Below are the code and all the weights of a small trained network. Each question names an input and a class and asks about switching units off, where a switched-off unit gives its printed mean instead of its output.

import numpy as np


def w(rows, s, z=0):
    codes = np.array(rows[::2]) - 128.0
    scale = np.full(codes.shape[1], s)
    scale[-1] = z or s
    return codes * scale


def norm(h):
    return h / np.sqrt((h * h).mean(-1, keepdims=True) + 1e-5)


def f(y):
    return np.maximum(y, 0)


def log_softmax(a):
    a = a - a.max(-1, keepdims=True)
    return a - np.log(np.exp(a).sum(-1, keepdims=True))


def net(x, mask):
    res = np.array(x, float).reshape(1, 6) / 4 @ E
    u = 0
    for l in range(3):
        y = f(norm(res) @ A[l][:, :-1].T + A[l][:, -1])
        res = res + np.where(mask[u : u + 10], y, B[l][:, -1]) @ B[l][:, :-1]
        u += 10
    return log_softmax(norm(res)[-1] @ U[:, :-1].T + U[:, -1])


A, B = {}, {}
E = w([
[146,117,142,88,243],'x0',
[71,93,157,76,134],'x1',
[206,139,121,49,62],'x2',
[162,195,209,165,125],'x3',
[121,56,215,79,106],'x4',
[101,1,97,194,167],'x5',
],0.004)
A[0] = w([
[220,23,156,150,110,86],'0.n1',
[171,147,79,96,221,65],'0.n2',
[68,94,127,208,183,59],'0.n3',
[118,154,56,167,109,73],'0.n4',
[106,167,7,215,88,40],'0.n5',
[36,59,73,1,71,76],'0.n6',
[160,148,117,106,204,33],'0.n7',
[199,111,68,90,83,3],'0.n8',
[72,88,123,160,157,108],'0.n9',
[107,155,48,171,92,82],'0.n10',
],0.0085,0.004)
B[0] = w([
[48,143,64,82,87,213],'0.n1',
[139,179,123,76,201,199],'0.n2',
[94,100,153,173,177,229],'0.n3',
[185,144,92,160,116,193],'0.n4',
[208,128,5,201,73,251],'0.n5',
[221,33,199,87,113,253],'0.n6',
[124,181,125,71,205,164],'0.n7',
[180,176,66,52,130,171],'0.n8',
[144,127,142,160,168,215],'0.n9',
[181,148,81,181,101,211],'0.n10',
],0.016,0.0037)
A[1] = w([
[73,86,137,195,170,63],'1.n1',
[97,95,147,181,167,6],'1.n2',
[10,108,99,87,63,125],'1.n3',
[80,162,172,144,104,83],'1.n4',
[58,95,114,129,95,149],'1.n5',
[103,97,135,159,150,77],'1.n6',
[140,160,160,129,106,88],'1.n7',
[127,127,123,139,126,89],'1.n8',
[136,211,206,145,55,91],'1.n9',
[157,170,152,116,124,130],'1.n10',
],0.012,0.0026)
B[1] = w([
[78,99,169,197,230,242],'1.n1',
[48,100,147,161,221,206],'1.n2',
[217,222,248,169,81,205],'1.n3',
[133,135,85,94,73,170],'1.n4',
[168,201,212,193,119,181],'1.n5',
[96,120,124,134,190,186],'1.n6',
[93,102,140,139,102,177],'1.n7',
[145,134,122,112,128,138],'1.n8',
[9,130,99,129,69,253],'1.n9',
[52,145,87,96,131,227],'1.n10',
],0.014,0.0034)
A[2] = w([
[136,124,72,98,95,103],'2.n1',
[82,143,134,90,176,74],'2.n2',
[88,36,203,115,127,74],'2.n3',
[166,135,12,248,66,36],'2.n4',
[153,93,108,142,52,71],'2.n5',
[204,159,126,130,158,107],'2.n6',
[54,97,137,183,161,2],'2.n7',
[84,169,164,139,71,104],'2.n8',
[122,110,100,74,66,73],'2.n9',
[33,132,121,136,55,77],'2.n10',
],0.011,0.002)
B[2] = w([
[74,101,117,112,109,176],'2.n1',
[124,191,116,112,142,173],'2.n2',
[186,67,171,146,110,186],'2.n3',
[251,138,50,197,133,254],'2.n4',
[111,164,149,99,212,177],'2.n5',
[87,154,149,120,84,177],'2.n6',
[91,100,153,176,188,180],'2.n7',
[97,140,157,152,70,171],'2.n8',
[94,77,86,109,95,173],'2.n9',
[71,88,83,182,107,182],'2.n10',
],0.019,0.0079)
U = w([
[151,201,215,154,61,85],'0',
[109,234,106,36,186,105],'1',
[88,81,182,200,248,125],'2',
[138,111,93,28,80,1],'3',
[22,123,88,147,56,128],'4',
[237,152,31,197,113,222],'5',
[200,23,191,72,108,170],'6',
],0.012,0.0025)

Each question gives the input, the list of numbers given to net, and the class t.
The units are the neurons (one row each of A and B). Each row of codes is followed by its name. A weight is (code - 128) times the scale printed after its matrix; where a second scale follows, it is the last column's (A, B and U).
mask holds one flag per neuron, layer by layer. A switched-off neuron (its flag False) gives its mean, the last column of its row in B, instead of its output. The means were averaged over made-up inputs and are rounded, as every weight is.
A unit's drop is (log p(t) with every unit on - log p(t) with that unit switched off) / (log p(t) with every unit on - log p(t) with every unit switched off).
The circuit of an input: a set's keep is (log p(t) with only the set's units on - log p(t) with every unit switched off) / (log p(t) with every unit on - log p(t) with every unit switched off). Starting from the 12 units with the biggest drops (on a tie, the unit counted first), units are removed one at a time, each time the one whose removal leaves the highest keep (on an exact tie, the one counted first), for as long as the keep stays at least 0.8.
units of the circuit, in order: the units of the circuit, biggest drop first
unit that matters most: the unit with the biggest drop
k most important neurons: the k neurons with the biggest drops, biggest first
top k neurons in layer l: the k neurons of layer l with the biggest drops, biggest first
drop when u is switched off: that unit's drop, to one decimal
input [-8,-1,5,-5,4,5], class 6: units of the circuit, in order	0.n6
input [-3,1,-8,6,0,-4], class 2: units of the circuit, in order	2.n7, 0.n10
input [-5,8,-3,3,7,-4], class 6: units of the circuit, in order	0.n6, 2.n3
input [3,-3,-8,1,-7,7], class 2: 2 most important neurons	0.n3, 1.n1
input [3,2,6,-2,-5,2], class 1: units of the circuit, in order	0.n2, 2.n4
input [-3,2,2,7,6,8], class 0: units of the circuit, in order	0.n1, 1.n3
input [-2,1,3,1,5,8], class 0: units of the circuit, in order	0.n1, 1.n3
input [6,-8,-8,5,-7,4], class 2: units of the circuit, in order	0.n3, 1.n1
input [-1,-2,3,-1,0,0], class 3: top 2 neurons in layer 2	2.n1, 2.n9
input [-8,-3,-3,-7,6,7], class 2: 2 most important neurons	0.n3, 0.n9
input [2,3,-3,-5,-3,0], class 2: top 2 neurons in layer 0	0.n3, 0.n9
input [-7,0,-5,2,2,3], class 2: top 2 neurons in layer 1	1.n1, 1.n2
input [4,1,0,6,-4,-5], class 1: 2 most important neurons	0.n7, 0.n2
input [-4,4,4,6,-7,-5], class 4: unit that matters most	1.n9
input [-5,2,-1,7,7,3], class 0: 2 most important neurons	1.n3, 0.n1
input [-4,-5,3,-4,8,7], class 0: 3 most important neurons	0.n1, 1.n3, 1.n5
input [2,3,-3,8,-2,6], class 2: drop when 0.n7 is switched off	0.0
input [7,-4,7,0,5,-7], class 1: drop when 0.n5 is switched off	0.1
input [1,1,5,6,-4,8], class 0: drop when 1.n3 is switched off	0.6
input [-2,-7,2,1,5,4], class 0: most important neuron	1.n3
input [4,-7,1,-3,6,0], class 0: 2 most important neurons	0.n1, 1.n3
input [8,-1,4,3,7,6], class 0: 2 most important neurons	0.n1, 1.n3
